Below are the code and all the weights of a small trained network. Each question names an input and a target symbol and asks about switching units off, where a switched-off unit gives its printed mean instead of its output.

import numpy as np


def w(rows, s, z=0):
    codes = np.array(rows[::2]) - 128.0
    scale = np.full(codes.shape[1], s)
    scale[-1] = z or s
    return codes * scale


def f(y):
    return np.maximum(y, 0)


def softmax(a):
    e = np.exp(a - a.max(-1, keepdims=True))
    return e / e.sum(-1, keepdims=True)


def log_softmax(a):
    a = a - a.max(-1, keepdims=True)
    return a - np.log(np.exp(a).sum(-1, keepdims=True))


def net(x, mask):
    ids = ['ΘΛΞΠΣΩβγδεημψ'.index(c) for c in x.split()]
    T = len(ids)
    res = E[ids] + P[:T]
    r = res
    for j in range(3):
        rows = slice(2 * j, 2 * j + 2)
        q, k, v = (r @ M[0][rows].T for M in (Q, K, V))
        z = softmax(np.where(np.tri(T) > 0, q @ k.T / 2**0.5, -1e9)) @ v
        o = O[0][rows]
        res = res + np.where(mask[j], z, o[:, -1]) @ o[:, :-1]
    y = f(res @ A[0][:, :-1].T + A[0][:, -1])
    res = res + np.where(mask[3:15], y, B[0][:, -1]) @ B[0][:, :-1]
    return log_softmax(res[-1] @ U[:, :-1].T + U[:, -1])


Q, K, V, O, A, B = {}, {}, {}, {}, {}, {}
E = w([
[64,103,139,147,103,120,135,183,144,161,213,136],'Θ',
[143,115,163,124,126,104,135,171,126,174,82,124],'Λ',
[77,164,140,117,140,146,133,158,133,164,137,93],'Ξ',
[48,125,159,155,116,205,99,111,132,145,178,146],'Π',
[75,147,85,131,153,155,110,120,115,94,192,95],'Σ',
[143,159,110,117,187,140,126,98,103,119,62,103],'Ω',
[143,147,152,107,124,163,69,122,137,127,69,113],'β',
[96,96,88,193,125,163,187,146,118,111,143,172],'γ',
[170,175,76,165,172,83,163,194,176,120,126,91],'δ',
[140,103,116,141,122,202,109,173,184,60,127,141],'ε',
[59,138,109,94,148,80,146,117,241,114,139,161],'η',
[52,115,96,89,53,31,131,137,123,127,113,161],'μ',
[115,189,80,151,70,146,84,246,4,94,92,109],'ψ',
],0.02)
P = w([
[135,76,122,158,112,126,112,116,147,141,104,102],'0',
[104,80,88,88,165,191,108,138,129,164,102,129],'1',
[132,111,155,86,133,146,164,145,96,138,159,122],'2',
[90,125,174,223,85,53,86,101,184,45,62,115],'3',
[111,52,65,85,164,206,102,152,131,188,103,103],'4',
[170,135,165,81,142,127,173,117,97,121,163,175],'5',
[97,158,185,198,58,50,114,101,178,43,79,134],'6',
[116,24,50,95,173,194,87,150,153,212,88,95],'7',
[183,167,173,72,117,149,192,112,99,112,168,215],'8',
[111,187,181,187,28,45,137,90,169,32,95,165],'9',
[122,4,26,117,183,176,60,155,165,236,73,81],'10',
[197,207,172,58,100,177,212,112,106,99,176,245],'11',
[127,227,191,156,10,61,169,77,163,14,103,156],'12',
[115,60,43,103,167,210,91,133,136,205,87,125],'13',
],0.015)
Q[0] = w([
[157,138,180,101,122,103,119,79,115,144,175,94],'head 0',
[175,104,152,33,175,170,113,132,85,249,186,140],'head 0',
[119,101,90,80,143,167,103,166,133,166,118,142],'head 1',
[176,100,161,87,179,142,186,131,74,208,208,124],'head 1',
[112,171,198,208,53,18,137,71,104,32,124,103],'head 2',
[77,131,146,163,111,138,134,118,151,126,91,104],'head 2',
],0.015)
K[0] = w([
[158,145,191,188,156,126,126,75,97,163,152,114],'head 0',
[189,245,198,125,81,126,200,83,111,43,168,187],'head 0',
[152,193,95,93,66,153,155,111,145,97,113,176],'head 1',
[153,213,253,133,127,105,188,102,101,55,177,147],'head 1',
[84,11,49,148,181,148,75,142,149,209,83,58],'head 2',
[113,169,75,102,130,114,97,177,135,132,121,121],'head 2',
],0.013)
V[0] = w([
[145,110,162,140,111,107,156,213,157,161,97,162],'head 0',
[128,106,26,144,148,106,209,164,118,50,132,161],'head 0',
[179,96,99,64,128,129,172,146,140,68,11,144],'head 1',
[79,192,134,176,182,142,217,90,103,198,62,86],'head 1',
[144,132,114,101,156,112,168,120,232,127,153,101],'head 2',
[183,192,133,202,160,148,127,190,146,140,163,75],'head 2',
],0.012)
O[0] = w([
[105,97,184,154,153,80,205,226,156,158,26,124,195],'head 0',
[127,102,59,176,164,122,196,110,106,7,136,121,218],'head 0',
[147,135,239,82,135,104,119,105,61,154,191,91,191],'head 1',
[68,144,128,212,178,129,173,70,64,174,111,127,99],'head 1',
[96,156,132,178,129,139,128,116,170,155,183,38,134],'head 2',
[106,135,134,188,171,72,119,185,130,113,216,157,2],'head 2',
],0.013,0.0079)
A[0] = w([
[208,149,83,146,131,200,119,180,41,168,161,84,6],'neuron 0',
[171,148,139,168,219,74,125,174,102,119,155,183,78],'neuron 1',
[142,119,91,65,113,135,153,182,113,167,117,81,129],'neuron 2',
[146,138,113,152,41,100,146,135,77,125,113,135,128],'neuron 3',
[84,108,128,82,167,147,160,140,117,168,164,164,159],'neuron 4',
[131,114,123,55,216,88,145,100,174,127,165,240,91],'neuron 5',
[102,176,144,143,112,67,129,87,158,107,133,132,89],'neuron 6',
[73,127,45,113,147,43,96,148,68,177,148,92,121],'neuron 7',
[88,105,103,179,133,107,170,125,130,87,111,109,147],'neuron 8',
[244,180,44,123,172,79,147,114,119,201,110,126,53],'neuron 9',
[90,99,161,151,141,98,154,144,73,99,146,34,134],'neuron 10',
[130,91,98,134,223,188,75,185,78,161,140,128,108],'neuron 11',
],0.011)
B[0] = w([
[20,8,114,116,153,80,2,170,74,142,45,63,144],'neuron 0',
[11,162,84,63,117,139,87,125,151,122,153,153,182],'neuron 1',
[67,177,150,180,107,122,136,92,118,84,200,154,248],'neuron 2',
[113,73,95,134,192,191,88,105,182,147,164,118,204],'neuron 3',
[229,102,106,130,85,144,114,86,174,85,70,65,182],'neuron 4',
[70,91,117,196,170,175,81,148,83,174,103,26,175],'neuron 5',
[185,87,112,190,170,132,105,176,78,133,163,138,178],'neuron 6',
[82,173,194,136,30,193,208,38,122,28,129,90,174],'neuron 7',
[154,219,102,55,108,63,119,142,70,239,121,93,240],'neuron 8',
[1,170,169,64,220,112,180,32,206,102,153,185,137],'neuron 9',
[152,62,100,87,199,155,143,112,191,128,67,200,238],'neuron 10',
[177,142,125,172,173,86,72,150,78,166,206,214,171],'neuron 11',
],0.0077,0.015)
U = w([
[89,161,106,116,77,72,132,225,177,138,98,138,115],'Θ',
[74,55,202,144,151,109,194,177,169,178,86,215,82],'Λ',
[54,179,177,253,114,125,170,144,99,156,115,156,254],'Ξ',
[94,97,108,157,135,155,96,100,228,185,113,246,25],'Π',
[145,162,85,179,129,104,94,97,153,92,175,172,160],'Σ',
[110,98,164,167,208,141,129,48,134,143,148,196,52],'Ω',
[118,121,164,55,111,98,79,139,124,222,178,150,123],'β',
[193,98,96,107,142,100,201,161,67,163,117,190,225],'γ',
[56,138,138,94,182,101,163,119,179,155,162,212,57],'δ',
[172,93,157,119,178,114,152,191,184,89,190,196,217],'ε',
[111,80,121,115,196,159,141,140,229,213,152,10,58],'η',
[65,117,133,70,49,132,216,108,140,87,93,157,177],'μ',
[27,108,145,132,157,125,110,196,98,126,102,164,71],'ψ',
],0.0051,0.0052)

Each question gives the input, a string of symbols that net reads in full, and the target symbol t.
The units are the heads (2 rows each of Q, K, V and O) and the neurons (one row each of A and B). Each row of codes is followed by its name. A weight is (code - 128) times the scale printed after its matrix; where a second scale follows, it is the last column's (O, A, B and U).
mask holds one flag per unit, heads first, then neurons. A switched-off unit (its flag False) gives its mean, the last column of its rows in O or B, instead of its output. The means were averaged over made-up inputs and are rounded, as every weight is.
A unit's drop is (log p(t) with every unit on - log p(t) with that unit switched off) / (log p(t) with every unit on - log p(t) with every unit switched off).
The circuit of an input: a set's keep is (log p(t) with only the set's units on - log p(t) with every unit switched off) / (log p(t) with every unit on - log p(t) with every unit switched off). Starting from the 12 units with the biggest drops (on a tie, the unit counted first), units are removed one at a time, each time the one whose removal leaves the highest keep (on an exact tie, the one counted first), for as long as the keep stays at least 0.8.
circuit, biggest first: the units of the circuit, biggest drop first
most important unit: the unit with the biggest drop
heads that matter: for each layer, one digit per head in row order, 1 if its drop is at least 0.15 and else 0, layers parted by /
drop of u: that unit's drop, to one decimal
input μ μ Σ μ η Λ η η Ξ μ μ β, target β: most important unit	head 0
input μ Λ β β Ξ μ Π Σ μ μ β ε, target ε: heads that matter	011
input Ξ Σ β μ μ β η, target μ: heads that matter	001
input Θ ε Ω Θ β, target β: heads that matter	110
input Λ η μ μ ψ η Ω Ξ ψ μ Π μ μ, target Π: heads that matter	110
input μ μ Ξ η γ μ ε γ β μ Ξ, target μ: circuit, biggest first	[head 2; neuron 2]
input μ Ξ Π, target Π: heads that matter	110
input Λ μ η Ξ η ψ Ω γ, target ψ: heads that matter	001
input Ξ η Ω Σ Σ, target Ω: heads that matter	110
input ψ μ β Θ Ξ δ Π δ Π ε η ψ γ, target η: heads that matter	001
input ψ μ γ, target γ: heads that matter	010
input Ξ μ Π Θ Θ ε ε Σ μ Θ γ Π Ξ, target γ: heads that matter	100
input ε ψ μ Π Λ Ξ Θ γ μ β Λ β ψ, target Λ: circuit, biggest first	[head 0; neuron 10; head 1]
input Ξ Λ μ Ξ γ η μ, target γ: circuit, biggest first	[neuron 8; head 0; neuron 6]
input γ μ μ Θ ε γ μ Θ Σ, target Σ: circuit, biggest first	[head 0]
input μ Ω Ξ ε Π γ δ Ξ μ ψ μ, target ψ: circuit, biggest first	[head 2; neuron 5]
input γ Σ η Ω β η μ ε Ξ Ω, target ε: heads that matter	010
input Λ Θ Θ η Λ μ Σ η Ω, target Ω: heads that matter	110
input ε μ Θ γ, target μ: heads that matter	001
input μ Λ ε Ξ Θ Θ Ξ μ ψ Σ Θ Ξ μ, target Θ: circuit, biggest first	[head 1; neuron 8]
input μ β Π μ Ξ δ Λ Ξ, target δ: circuit, biggest first	[head 2; neuron 10; neuron 1; head 0]
input γ Ξ δ μ Θ ε Σ ε Ω γ, target ε: heads that matter	010
input Σ Π ε ψ ψ μ Θ, target ψ: circuit, biggest first	[head 2; neuron 5]
input β Ξ μ ε μ Θ η β Θ Θ μ Ξ γ δ, target δ: heads that matter	000
input μ Θ η μ η γ η μ μ β, target μ: circuit, biggest first	[head 2]
input ε Ξ γ γ Π μ μ ε Σ ψ ε β Ξ, target ε: drop of head 2	0.1
input Ξ η η γ μ, target μ: most important unit	neuron 7
input γ μ γ Ξ Ξ ψ, target ψ: drop of neuron 0	0.7
input Ξ μ μ η Λ Ω Π Θ γ η, target Θ: drop of head 1	0.5
